j581: [134 175 111  89 100 154 116]
j696: [ 79  56  98 126 115 175 140]
j374: [ 84  76 119 150 123 128 129]
j943: [149 159 142 115 126 114 156]
[ 79  56  98 126 115 175 140] => j696
present: [111  89 100] => yes
Table of tags by key:
[154] -> j389
[149] -> j89
[128] -> j762
[115] -> j902
[126] -> j631
[114] -> j176
[148] -> j471
key j943 5:  => j176

j768: [150 166 209 112]
j757: [134 170 188 128]
j884: [134 166 196 132]
j618: [124 172 179 112]
j827: [128 170 179 116]
j912: [137 162 188 124]
j385: [141 164 192 124]
j409: [128 172 179 116]
j652: [150 166 209 144]
j719: [128 181 175 104]
gone j884: [132 166 134] => [196]
present: [165 209] => no
Table of tags by key:
[116] -> j453
[104] -> j819
[128] -> j206
key j827 3:  => j453
present: [134 166 196 131] => no
present: [166 209] => yes
gone j409: [172 116 128] => [179]

j754: [119 141 122 128  98 140 126 125 121 141 152 124 127 124 178  99 115  78
 115 111 101  99 134 112 143  76 113  97  99  92 152 147 112 109 146 125
 120 141  99  96 148 103 123  96 117 158 139 133 145 109 101 114 148]
j871: [150 147 122 128 162 140 126 125 121 141 152 124 127 124 178  99 115  78
 115 111 101  99 134 112 143  76 172  97  99  92 152 147 112 109 146 125
 120 141  99  96 148 153 123  96 117 158 139 133 145 109 101 114 148]
j490: [122 164 106 140 105 105 118 163 139 151 121 121  88  86 145 109  69  85
 128  81  63 128 154 122 106  79 101  73 116  61 173 130  66  71 143  98
  97 108  58  73 124 102 109  59 139 114 125  90 147 153 136 141 137]
present: [101 111] => no
tags:
[125] -> j19
[117] -> j80
[100] -> j131
[99] -> j883
[98] -> j93
[116] -> j288
[124] -> j560
key j754 28:  => j883
[119 141 122 128  98 140 126 125 121 141 152 124 127 124 178  99 115  78
 115 111 101  99 134 112 143  76 113  97  99  92 152 147 112 109 146 125
 120 141  99  96 148 103 123  96 117 158 139 133 145 109 101 114 148] => j754
present: [120 141  98] => no

j855: [146 136 146 121 105 124 129]
j965: [156 126 126 136  73 122 127]
j304: [103 133 137 135 109  94 182]
j699: [107 159 119 108 130 145 144]
j130: [ 93 153 126 119 126  62 117]
j824: [103 133 137 135 186  71  61]
j545: [169  87 144 165 131 130 133]
j79: [103 159 160 114 137 130 120]
j109: [114 145 127  88 160 144 150]
j98: [161 107 125 113 161 214 163]
j839: [136  71 140  88  93 104 129]
rev: [ 73 136] => j965
gone j109: [127 150 114 144 160 145] => [88]
present: [136  73 122 127] => yes
present: [140  89] => no

j340: [122 220 131 130  93  78 116 116  42 133]
j885: [133 125 138 140 143 148  98 137 160  86]
j648: [153 131 164 130 155 104 153 127  93 174]
j485: [116 104 132 153 131 161 106 126 170 124]
j467: [139  98 137 105 161 135 122 126 136 132]
j548: [131 170 117 136 160  87 103 140 104  94]
j896: [133 182 111 154 123 104 102 120 105 115]
j783: [136 148 148  97 157 127 148 138 124 152]
j568: [141  72 137 125 121 171 134 137  73 137]
j985: [118 108 140 108 140 143  80 112 111 112]
gone j568: [137 141 171 137 125 137 121 134  73] => [72]
rev: [161 131 153] => j485

j971: [106 113 157 109 121 100 149 163 120  79  78 154  90 126 100  76 187 158
  82 144  70 155  87 154  98 191 159 161  88  86 123 116 106  83 216  93
  81  84  97 143 218]
j838: [121 123 176 108 109 103 139 181 116  72  92 220  89 156 112  71 114 185
  86 103  70 149 102 156  94 113 196 115 109  98 125 195 123  91 148 104
  76  90 115 148 167]
j168: [144 123 176 108 109 103 139 181 127 152  92 220 133 102 112  71 114 185
  86 103  70 149 102 156  94 113 196 115 109  98 125 195 123  91 148 104
  76  90 115 148 167]
j892: [164 153  92 156 145 171 100  89 142 172 173  76 164 128 163 167 139  61
 162 172 173 140 167 100 154 126  79  86 165  97 135 117 149 174 147 164
 170 175 170 145 152]
key -> tag
[97] -> j380
[98] -> j10
[152] -> j758
[96] -> j709
[153] -> j458
key j892 29:  => j380
[121 123 176 108 109 103 139 181 116  72  92 220  89 156 112  71 114 185
  86 103  70 149 102 156  94 113 196 115 109  98 125 195 123  91 148 104
  76  90 115 148 167] => j838
[106 113 157 109 121 100 149 163 120  79  78 154  90 126 100  76 187 158
  82 144  70 155  87 154  98 191 159 161  88  86 123 116 106  83 216  93
  81  84  97 143 218] => j971
present: [109 121 100 149] => yes

j143: [127 144 143 204 110 201]
j999: [123 219 177 155 145 109]
j35: [139 203 172 141 142  98]
j517: [128 128 128 129 128 128]
j774: [149 172 182 215 107 155]
j328: [149 198 171 140 151  98]
j561: [126 140 135 132 129 126]
j225: [160 142 154 165 101 118]
j448: [131 135 123 124 100 191]
present: [135 123 124] => yes
key -> tag
[204] -> j634
[165] -> j57
[124] -> j959
[144] -> j48
key j143 3:  => j634
gone j448: [124 131 191 100 135] => [123]

j6: [ 91 136 165 144 196  87 157 166 164 110 123  96 124 133 132 154 123 187
 156  99 132]
j279: [ 95 134 158 141 185  93 153 161 158 112 124 101 124 133 132 151 124 178
 152 104 132]
j162: [101 132 152 139 173  99 149 155 153 115 125 106 125 131 131 147 125 168
 147 109 132]
j156: [ 99 133 153 139 176  98 150 157 162 114 125 105 125 132 131 148 125 170
 148 108 132]
j953: [ 97 133 156 141 182  95 152 160 157 113 124 102 124 132 132 150 124 175
 150 105 132]
j689: [ 97 133 156 141 182  95 152 160 157 113 124 102 124 132 132 150 124 175
 158  96 132]
j4: [ 98 133 155 140 179  96 151 158 155 114 124 103 125 132 132 149 125 173
 149 106 132]
j931: [ 84 140 174 146 210  80 162 169 171 109 122  91 123 134 131 157 121 195
 161  91 132]
j242: [ 99 133 153 139 176  98 150 157 154 114 125 105 125 132 131 148 125 170
 148 108 132]
j85: [ 87 139 171 145 205  83 160 168 168 109 122  93 123 134 132 156 121 192
 159  94 132]
j110: [ 94 135 160 142 188  91 154 163 160 111 123 100 124 133 132 152 124 181
 153 102 132]
rev: [174 140] => j931
rev: [132 125 103 124 114 155 158 151  96 179 140 155] => j4

j706: [167 178 175  88 196]
j876: [161 183 157  88 196]
j514: [185 183 157  88 196]
key -> tag
[196] -> j826
[167] -> j68
[185] -> j331
[161] -> j869
key j706 0:  => j68
present: [167 178 176  88] => no
[167 178 175  88 196] => j706
rev: [175 178] => j706
[185 183 157  88 196] => j514

j969: [181 134 128 120 109 126 124 115  99 132]
j86: [124 125 113 140 136 129 100 157 109 139]
j680: [110 118 159  68 131 147 133 127  98 135]
j34: [179 135 153  96 149 106 167 152  90 134]
j857: [181 134 168 142 169 136 121  75 105 170]
j670: [144 162 170 198 130 159 160 104 126 153]
present: [131 147 133 127] => yes
gone j34: [134 152  96 149 135 167 106 179 153] => [90]
gone j857: [168  75 105 170 181 121 134 142 136] => [169]
gone j857: [ 75 136 142 169 168 121 105 134 170] => [181]
rev: [128 134 181] => j969
present: [169 136 121  75] => yes
rev: [157 100 129 136] => j86

j691: [154 107 197 204 101 123 142  83 133 197  73  57 186]
j745: [198 136  97 117 136 173 194 195  91 144 101  59 198]
j62: [123 184  83  69 149  84  56  75 115 186 131 132 119]
j942: [198 136  97 117 136 173 194 195  91  85 122 183  53]
j937: [186 131 131 119 125  84 192 152  55 106  69 141  71]
j782: [123 184 138  69 122  70  56  75 115 186 131 132 119]
j597: [ 97 130  55 197 195 200 106  52 117  59 112 122 180]
j261: [162  90 147 177 171  62 144 142  86 180 128 187 176]
j743: [176  80 102 201 165  85 180 141 166  93 166 157 136]
gone j62: [119  83 115  84 186 149  56  75 184 132 131  69] => [123]
[123 184  83  69 149  84  56  75 115 186 131 132 119] => j62
gone j62: [ 69 123 184 186 131 132  75 149 115  56  83 119] => [84]
gone j782: [184 186 122 119 131 132  56 123  70  75 138 115] => [69]
present: [75 56 84] => no
present: [122 183] => yes

j480: [147 125 145  74 139  37 100 181 129  97  70 133 137  77 139 136  98 166
 117]
j370: [135 114 134 132  83 128 137 158 123 104 139 103 151 122 140 148 165 175
  97]
j87: [113 138 124 140 156 145 149 116 127 154 119 145 114 160 126 126 127 113
 162]
j994: [128 112 154  87 154  76 128 176 124 129  88 163 142 111 185 154 122 190
 138]
j815: [140 132 119 117  96 140 124 115 131 149 118 115 141 141 120 142 157 156
 133]
j556: [113 160  84 174  88 181 157  64 136 135 151  92  95 171  57  95 135  73
 136]
j186: [101 136 110 186 134 191 152  82 124 123 189 126  98 155  94  91 114  39
 129]
j43: [103 119 109 174 141 146 131 133  50 128 144 127 135 117  96  91  96  51
 121]
j197: [154 140 120 115  94 136 119 107 138 142 121 107 137 140 119 144 160 163
 127]
j628: [139 117 139 114 105  99 134 171 120 112  95 119 152 130 156 157 179 215
 114]
present: [151  92  95] => yes
gone j43: [146 117  96 174 109 131 144 127  50 128 103 121 119 141  91 135 133  96] => [51]
present: [141 141 120 143 157] => no

j872: [ 95 161 125  90 127 147 129 125 149  93 143 124  98 102  92 121  96 157
  89  99 128 123 145 117]
j522: [106  99 108 138  81 102 162 103 131 113 144 125  69 116 120 157 120 126
 120 119 110 149 120 120]
j63: [ 95 161 111  95 133 143  88 157 173  92 137 119  52 102  92 152  96 157
  91  97 116 141 141 105]
j359: [100 150 106  99 108 138  81 102 162 103 132 113 132 108  97 160 100 147
  96 103 144 158 138 112]
rev: [113 132 103 162 102  81 138 108  99 106] => j359
present: [157  96] => no
Table of tags by key:
[94] -> j276
[95] -> j585
[144] -> j752
[138] -> j310
[137] -> j367
[161] -> j230
key j63 10:  => j367
gone j872: [ 89 143  92 147 124 117 127  95 128 149  90 161  99 129 121 157 125 125
 145  98  93 123 102] => [96]
present: [124  98 102] => yes
present: [ 99 108] => yes
gone j872: [161 157  96  98  90 117 123  89  93 149 129 143  99  95 102 121 128 125
 145 125 147  92 127] => [124]

j120: [204  70 195 203  92]
j229: [139 144 131 127 124]
j938: [130 133 127 148 130]
Table of tags by key:
[70] -> j957
[69] -> j978
[195] -> j890
[203] -> j247
[204] -> j763
[130] -> j521
key j120 0:  => j763
[139 144 131 127 124] => j229
gone j120: [195  92 203  70] => [204]

j928: [114 180 150 124 128  79 145 115 116 168 128  92 128 127 138 153 189 156
 102]
j394: [126 137 126 122 134 130  97 128 128 108 101 111 123 119 128 107 105 131
 130]
j220: [108 101 132 149 128 172 196 153  94 128 215 194 114 179 106 150 194  80
 154]
j240: [109 167 117 147  91 128  92 128 126 124 101  90 153  86 128 136 128 127
 129]
j722: [114 138 177 154 124 128 127 116  91 150 156 122 149 128 128 176 188 125
 127]
gone j722: [127 116 122 128 156 138 128  91 128 125 176 154 188 127 124 114 150 149] => [177]
gone j220: [128 114 149 128 179 154 101  80  94 215 194 132 108 196 172 194 106 153] => [150]
gone j722: [127 177 156 114 128 138 124  91 128 128 188 122 176 127 154 125 116 149] => [150]
present: [119 128 107] => yes
gone j928: [138  92 153 180 114 156 102 116 128 145 168 128 128 127  79 150 124 189] => [115]
Table of tags by key:
[168] -> j622
[149] -> j410
[150] -> j948
[108] -> j797
[128] -> j412
key j722 9:  => j948
rev: [179 114] => j220

j795: [ 82 103 132 160 182 176 128  69  44  49  78 121 153 168 167 150 132 116
  96  83  87 102 128 156 175 185]
j653: [ 82 128 157 148 133 108  87 160 176 102 182 132 175 129  70  44  49  78
 121 152 167 167 117  96  83  86]
j204: [128 158 149 133 108  88  81 102 132 160 182 176 128  70  44  50  79 121
 153 152 167 167 150 132 117  96]
j911: [128 158 149 133 108  88  81 102 132 160 182 176 128  44  49  70 129  78
 153 167 168 150 132 116  96  83]
tags:
[168] -> j41
[133] -> j121
[79] -> j413
[49] -> j720
[80] -> j506
[132] -> j834
key j795 16:  => j834
[ 82 103 132 160 182 176 128  69  44  49  78 121 153 168 167 150 132 116
  96  83  87 102 128 156 175 185] => j795
[128 158 149 133 108  88  81 102 132 160 182 176 128  70  44  50  79 121
 153 152 167 167 150 132 117  96] => j204
[ 82 128 157 148 133 108  87 160 176 102 182 132 175 129  70  44  49  78
 121 152 167 167 117  96  83  86] => j653
present: [ 78 121] => yes
rev: [ 78  49  44  70 129] => j653

j255: [155 159  80 148 138 150 131  88 170]
j577: [155 158  75 154 132 144 130  95 165]
j435: [155 168 152  50 124 109 199 106 128]
j751: [155 157  64 136 104 152 183 141  94]
j387: [156 158  74 159 129 126 130 100 155]
j136: [155 167 151  42 145 173 184 109 117]
present: [155 167 151  42 145] => yes
present: [130  95] => yes
gone j387: [159 155 130 158  74 126 129 100] => [156]
Table of tags by key:
[129] -> j926
[159] -> j863
[138] -> j620
[130] -> j248
key j387 4:  => j926
present: [148 138] => yes

j277: [154 140 125 114 156 136 161  59 161 106 191 156 197 168 151 139]
j28: [154 140 125 114 156 136 161  59 161 106 191 156 197 168 122 139]
j244: [ 92 119 141 149  81  87 108 167  91 150  59  98 180  82 151 132]
present: [180  83] => no
present: [140 154] => no

j816: [ 80 132 153 145 105  74 117]
j363: [135 110 120 115 140 131 115]
j192: [111 120 110 115 140 131 197]
Table of tags by key:
[153] -> j322
[131] -> j100
[110] -> j133
[120] -> j416
[115] -> j212
[121] -> j932
key j363 2:  => j416
[111 120 110 115 140 131 197] => j192
gone j363: [131 120 110 115 140 115] => [135]
gone j192: [197 115 140 131 111 120] => [110]
[ 80 132 153 145 105  74 117] => j816

j913: [ 76 154  66 109 159 104  84]
j194: [ 67 162  51 132 160 107  79]
j24: [127  99 141  93 103 125 127]
j716: [139  92 149 101  88  96 138]
j122: [142  96 136 150  86  89 135]
rev: [ 86 150 136  96 142] => j122
rev: [149  92 139] => j716
key -> tag
[135] -> j792
[89] -> j504
[132] -> j755
[109] -> j184
[150] -> j50
key j122 3:  => j50

j457: [184 171  92 162 148 114 146  84]
j319: [100 120 140 130 114 139 114 165]
j807: [143 119 188 149 115 124 144 115]
j117: [160 170 111 152 134  61 206 131]
j347: [145 148 112 149 136 130 135 125]
j852: [123 134 121 138 127 131 123 144]
j49: [147 125 202 151 116 124 146 114]
j916: [103 120 135 134 118 146 115 161]
j224: [103 119 129 130 118 141 120 155]
j483: [141 161 133 156 123  89 170 137]
j793: [133 150 143 156 110 115 158 138]
rev: [116 151] => j49
tags:
[124] -> j401
[141] -> j990
[146] -> j38
[114] -> j529
[113] -> j982
[115] -> j172
key j457 5:  => j529

j854: [107  82 169  83 118 150 118 112 109]
j429: [ 88 114  84 158 123 131  38 207  90]
j721: [ 88 114  89 159 123 131  38 207  90]
[ 88 114  84 158 123 131  38 207  90] => j429
present: [131 123 159  89 114] => no
gone j721: [114  90  89 123 159  38 207 131] => [88]

j551: [106 142  65 152 129]
j324: [155 104 156 149  76]
j396: [136 142  63 145 150]
j250: [ 76 175  70 159 181]
j423: [ 66 114 156 114 191]
j955: [ 77 124 197 106 132]
j527: [156 161 151 150 145]
Table of tags by key:
[155] -> j874
[106] -> j624
[136] -> j218
key j396 0:  => j218
[ 66 114 156 114 191] => j423
[155 104 156 149  76] => j324
rev: [106 197 124  77] => j955
present: [136 142  63] => yes
rev: [145 150 151] => j527
gone j527: [161 151 145 156] => [150]

